Here is a tiny trained network, its code and every weight. The questions are about switching its units off for an input and a class, where a switched-off unit gives its printed mean instead of its output.

import numpy as np


def w(rows, s, z=0):
    codes = np.array(rows[::2]) - 128.0
    scale = np.full(codes.shape[1], s)
    scale[-1] = z or s
    return codes * scale


def f(y):
    return y / 2 * (1 + np.tanh(0.7978845608 * (y + 0.044715 * y**3)))


def log_softmax(a):
    a = a - a.max(-1, keepdims=True)
    return a - np.log(np.exp(a).sum(-1, keepdims=True))


def net(x, mask):
    res = np.array(x, float).reshape(1, 7) / 4 @ E
    y = f(res @ A[0][:, :-1].T + A[0][:, -1])
    res = res + np.where(mask, y, B[0][:, -1]) @ B[0][:, :-1]
    return log_softmax(res[-1] @ U[:, :-1].T + U[:, -1])


A, B = {}, {}
E = w([
[128,127,131,128,124],'x0',
[22,106,177,128,132],'x1',
[85,4,21,76,81],'x2',
[114,197,63,200,50],'x3',
[142,180,171,33,1],'x4',
[129,128,126,126,131],'x5',
[125,127,126,125,131],'x6',
],0.0082)
A[0] = w([
[124,82,94,191,171,48],'neuron 1',
[61,125,177,167,143,164],'neuron 2',
[132,151,168,158,138,24],'neuron 3',
[130,187,144,128,172,38],'neuron 4',
[134,106,120,176,154,42],'neuron 5',
[149,55,176,51,193,17],'neuron 6',
[99,148,66,195,90,89],'neuron 7',
[235,94,87,169,132,153],'neuron 8',
[120,87,62,102,120,29],'neuron 9',
[130,101,100,166,182,52],'neuron 10',
[42,104,181,129,105,206],'neuron 11',
[10,99,136,160,134,93],'neuron 12',
[108,165,131,66,100,3],'neuron 13',
[100,110,81,87,119,21],'neuron 14',
[81,70,63,91,148,65],'neuron 15',
[140,92,135,215,110,180],'neuron 16',
[131,167,153,140,145,20],'neuron 17',
[169,84,157,78,185,149],'neuron 18',
[131,101,103,164,176,103],'neuron 19',
[115,70,45,148,103,54],'neuron 20',
[99,74,119,242,180,34],'neuron 21',
],0.011,0.0065)
B[0] = w([
[121,128,155,46,7,199],'neuron 1',
[194,112,82,128,140,227],'neuron 2',
[162,46,190,237,114,140],'neuron 3',
[153,32,195,237,112,157],'neuron 4',
[135,100,213,97,43,145],'neuron 5',
[2,248,150,178,107,216],'neuron 6',
[43,195,115,179,152,202],'neuron 7',
[188,143,88,86,165,227],'neuron 8',
[168,111,194,208,141,177],'neuron 9',
[139,153,146,96,90,180],'neuron 10',
[223,141,37,114,151,254],'neuron 11',
[193,118,66,127,130,227],'neuron 12',
[119,128,245,69,16,140],'neuron 13',
[161,27,240,186,115,150],'neuron 14',
[193,111,189,225,153,224],'neuron 15',
[87,167,95,93,126,204],'neuron 16',
[138,67,224,193,160,135],'neuron 17',
[77,197,83,136,177,234],'neuron 18',
[123,95,159,68,93,193],'neuron 19',
[160,147,159,196,141,214],'neuron 20',
[113,160,160,51,58,244],'neuron 21',
],0.0086,0.0065)
U = w([
[117,63,240,229,152,60],'0',
[69,102,215,37,44,34],'1',
[86,117,124,133,157,254],'2',
[2,167,130,179,153,105],'3',
[101,115,130,133,169,208],'4',
[168,120,99,108,178,68],'5',
],0.011,0.0096)

Each question gives the input, the list of numbers given to net, and the class t.
The units are the neurons (one row each of A and B). Each row of codes is followed by its name. A weight is (code - 128) times the scale printed after its matrix; where a second scale follows, it is the last column's (A, B and U).
mask holds one flag per neuron, in row order. A switched-off neuron (its flag False) gives its mean, the last column of its row in B, instead of its output. The means were averaged over made-up inputs and are rounded, as every weight is.
A unit's drop is (log p(t) with every unit on - log p(t) with that unit switched off) / (log p(t) with every unit on - log p(t) with every unit switched off).
The circuit of an input: a set's keep is (log p(t) with only the set's units on - log p(t) with every unit switched off) / (log p(t) with every unit on - log p(t) with every unit switched off). Starting from the 12 units with the biggest drops (on a tie, the unit counted first), units are removed one at a time, each time the one whose removal leaves the highest keep (on an exact tie, the one counted first), for as long as the keep stays at least 0.8.
circuit, biggest first: the units of the circuit, biggest drop first
most important unit: the unit with the biggest drop
top k neurons: the k neurons with the biggest drops, biggest first
drop when u is switched off: that unit's drop, to one decimal
input [4,-8,6,0,-8,8,-6], class 1: top 2 neurons	neuron 1; neuron 21
input [-4,-2,0,7,-3,1,-2], class 3: circuit, biggest first	neuron 7
input [-6,1,-7,-8,5,-6,-6], class 3: circuit, biggest first	neuron 6; neuron 18
input [-6,7,4,6,4,2,2], class 5: circuit, biggest first	neuron 11; neuron 12
input [-3,2,-1,4,-5,4,6], class 1: top 3 neurons	neuron 21; neuron 1; neuron 18
input [-2,-2,-2,6,-7,-4,-2], class 1: top 2 neurons	neuron 21; neuron 1
input [-5,7,-6,1,-4,6,-4], class 5: circuit, biggest first	neuron 2; neuron 11
input [-4,8,1,3,5,-4,1], class 5: circuit, biggest first	neuron 11; neuron 12
input [5,-6,-6,-7,-1,-3,6], class 3: top 3 neurons	neuron 18; neuron 6; neuron 11
input [-4,-6,-6,-1,4,-2,-6], class 0: circuit, biggest first	neuron 11; neuron 4
input [-4,-7,4,8,-4,0,-6], class 3: top 2 neurons	neuron 7; neuron 11
input [-4,-8,7,5,-8,-7,-4], class 1: top 3 neurons	neuron 1; neuron 21; neuron 19
input [8,7,-3,-8,-5,7,8], class 3: top 3 neurons	neuron 6; neuron 18; neuron 8
input [-1,-6,-8,-7,-4,1,0], class 0: most important unit	neuron 4
input [-3,8,-1,1,5,7,8], class 5: circuit, biggest first	neuron 11; neuron 6
input [3,0,-4,-7,-7,-4,-5], class 1: circuit, biggest first	neuron 21; neuron 1; neuron 19
input [-4,7,-2,-5,-2,5,0], class 5: top 4 neurons	neuron 11; neuron 2; neuron 12; neuron 7
input [-7,8,8,7,-8,-8,7], class 0: top 2 neurons	neuron 15; neuron 20
input [2,6,-8,-1,3,3,-2], class 0: top 3 neurons	neuron 4; neuron 3; neuron 17
input [8,-4,6,8,2,-1,2], class 3: most important unit	neuron 7
input [-2,-1,-1,-5,-2,1,8], class 3: top 2 neurons	neuron 6; neuron 18
input [4,-3,3,-7,-2,-3,5], class 3: top 2 neurons	neuron 6; neuron 18
input [5,7,6,1,-7,4,6], class 1: top 3 neurons	neuron 21; neuron 1; neuron 19
input [0,-6,6,0,5,-3,8], class 0: drop when neuron 17 is switched off	0.0
input [-4,-6,-3,7,5,2,-8], class 3: drop when neuron 15 is switched off	0.1
input [-3,-8,-1,-7,-8,6,7], class 1: drop when neuron 1 is switched off	0.2
